Below is a small trained network, with its code and all its weights. Each question gives an input and a class and asks what happens when units are switched off, that is, made to give their printed mean instead of their output.

import numpy as np


def w(rows, s, z=0):
    codes = np.array(rows[::2]) - 128.0
    scale = np.full(codes.shape[1], s)
    scale[-1] = z or s
    return codes * scale


def norm(h):
    return h / np.sqrt((h * h).mean(-1, keepdims=True) + 1e-5)


def f(y):
    return np.maximum(y, 0)


def log_softmax(a):
    a = a - a.max(-1, keepdims=True)
    return a - np.log(np.exp(a).sum(-1, keepdims=True))


def net(x, mask):
    res = np.array(x, float).reshape(1, 8) / 4 @ E
    u = 0
    for l in range(3):
        y = f(norm(res) @ A[l][:, :-1].T + A[l][:, -1])
        res = res + np.where(mask[u : u + 4], y, B[l][:, -1]) @ B[l][:, :-1]
        u += 4
    return log_softmax(norm(res)[-1] @ U[:, :-1].T + U[:, -1])


A, B = {}, {}
E = w([
[126,127,125,131,123,129],'x0',
[132,131,128,129,130,126],'x1',
[126,118,124,122,133,122],'x2',
[156,184,3,128,219,140],'x3',
[124,126,121,128,130,123],'x4',
[37,188,148,52,87,248],'x5',
[130,134,134,131,128,128],'x6',
[219,112,121,88,53,210],'x7',
],0.0065)
A[0] = w([
[153,94,85,86,141,249,166],'L0N1',
[225,158,3,142,186,180,2],'L0N2',
[239,129,108,191,10,97,17],'L0N3',
[133,119,71,182,198,122,189],'L0N4',
],0.0054,0.0037)
B[0] = w([
[75,138,148,100,99,102,254],'L0N1',
[160,151,72,196,57,172,221],'L0N2',
[202,1,137,175,213,125,190],'L0N3',
[130,168,162,96,38,98,235],'L0N4',
],0.0068,0.0039)
A[1] = w([
[93,228,55,83,243,193,66],'L1N1',
[33,212,102,125,132,199,199],'L1N2',
[129,201,1,206,240,64,58],'L1N3',
[135,136,79,165,238,109,2],'L1N4',
],0.0068,0.0034)
B[1] = w([
[95,66,21,143,152,40,193],'L1N1',
[140,72,145,72,180,111,255],'L1N2',
[88,79,196,39,2,135,197],'L1N3',
[100,124,207,115,55,121,142],'L1N4',
],0.0079,0.0066)
A[2] = w([
[1,105,239,225,188,88,32],'L2N1',
[90,118,10,98,129,177,79],'L2N2',
[128,150,133,184,84,18,1],'L2N3',
[145,91,46,131,68,137,162],'L2N4',
],0.008,0.00095)
B[2] = w([
[183,171,109,149,209,158,254],'L2N1',
[166,146,221,137,176,100,221],'L2N2',
[128,188,59,134,52,246,207],'L2N3',
[107,167,119,154,171,159,226],'L2N4',
],0.012,0.0051)
U = w([
[185,177,65,188,113,168,124],'0',
[86,147,150,86,29,153,255],'1',
[132,157,176,84,201,158,135],'2',
[64,130,94,85,160,3,42],'3',
[202,41,167,173,120,116,9],'4',
],0.018,0.0032)

Each question gives the input, the list of numbers given to net, and the class t.
The units are the neurons (one row each of A and B). Each row of codes is followed by its name. A weight is (code - 128) times the scale printed after its matrix; where a second scale follows, it is the last column's (A, B and U).
mask holds one flag per neuron, layer by layer. A switched-off neuron (its flag False) gives its mean, the last column of its row in B, instead of its output. The means were averaged over made-up inputs and are rounded, as every weight is.
A unit's drop is (log p(t) with every unit on - log p(t) with that unit switched off) / (log p(t) with every unit on - log p(t) with every unit switched off).
The circuit of an input: a set's keep is (log p(t) with only the set's units on - log p(t) with every unit switched off) / (log p(t) with every unit on - log p(t) with every unit switched off). Starting from all 12 units, units are removed one at a time, each time the one whose removal leaves the highest keep (on an exact tie, the one counted first), for as long as the keep stays at least 0.8.
circuit, biggest first: the units of the circuit, biggest drop first
unit that matters most: the unit with the biggest drop
top k neurons: the k neurons with the biggest drops, biggest first
k most important neurons of layer l: the k neurons of layer l with the biggest drops, biggest first
drop of u: that unit's drop, to one decimal
input [1,3,2,1,-3,-2,7,-6], class 1: top 2 neurons -> (L1N3 L0N1)
input [5,-1,-2,1,-7,-6,6,-2], class 1: circuit, biggest first -> (L1N3 L2N3)
input [-4,1,-1,-4,-5,-8,6,-4], class 0: circuit, biggest first -> (L2N3)
input [-8,4,-7,-5,1,0,4,4], class 4: 2 most important neurons of layer 0 -> (L0N3 L0N4)
input [1,-2,-6,0,-3,0,-7,2], class 4: top 3 neurons -> (L0N3 L2N3 L2N1)
input [-4,2,0,8,-5,1,3,4], class 2: 2 most important neurons of layer 1 -> (L1N2 L1N3)
input [-4,4,-6,-7,-4,6,7,-2], class 2: circuit, biggest first -> (L2N1 L1N3)
input [7,-5,-1,2,0,4,0,7], class 2: top 2 neurons -> (L1N3 L2N2)
input [8,6,3,-4,6,-3,-2,0], class 0: top 2 neurons -> (L1N2 L2N3)
input [-2,4,-8,-7,3,1,-5,-3], class 2: top 4 neurons -> (L2N1 L1N1 L0N2 L0N4)
input [-8,-1,5,-7,0,0,-5,-8], class 0: 2 most important neurons of layer 2 -> (L2N1 L2N3)
input [-3,0,6,2,-8,5,-8,8], class 2: circuit, biggest first -> (L2N2 L2N3)
input [-3,-4,1,-7,-7,1,-6,-2], class 2: top 4 neurons -> (L2N1 L1N1 L0N2 L0N4)
input [7,4,3,-4,-5,-3,7,0], class 0: unit that matters most -> L1N2
input [2,-5,2,7,8,3,0,8], class 2: top 3 neurons -> (L2N2 L2N3 L0N1)
input [-5,-7,0,0,3,-7,5,0], class 0: top 2 neurons -> (L2N3 L1N2)
input [-8,8,3,6,-8,-7,-7,0], class 1: top 2 neurons -> (L1N3 L2N1)
input [0,-1,0,2,6,-3,4,0], class 1: 2 most important neurons of layer 1 -> (L1N3 L1N1)
input [-8,1,-2,2,-2,-8,3,-7], class 1: 2 most important neurons of layer 1 -> (L1N3 L1N4)
input [6,4,1,-3,-4,0,-3,-2], class 0: top neuron -> (L1N2)
input [8,3,1,-2,-5,0,-2,1], class 4: top 3 neurons -> (L1N1 L2N3 L2N4)
input [7,0,-4,-7,2,6,-6,-4], class 2: top 2 neurons -> (L2N1 L1N3)
input [-6,7,-7,5,5,8,2,-1], class 3: top 2 neurons -> (L1N1 L2N1)
input [-4,-5,1,2,5,-6,-7,-4], class 1: drop of L1N3 -> 0.4
input [7,6,-3,7,-8,4,-1,6], class 2: drop of L0N1 -> 0.1
input [5,-5,6,-8,3,5,-5,-7], class 2: drop of L2N1 -> 0.4
input [-4,1,-6,-1,3,-1,3,1], class 4: unit that matters most -> L0N3
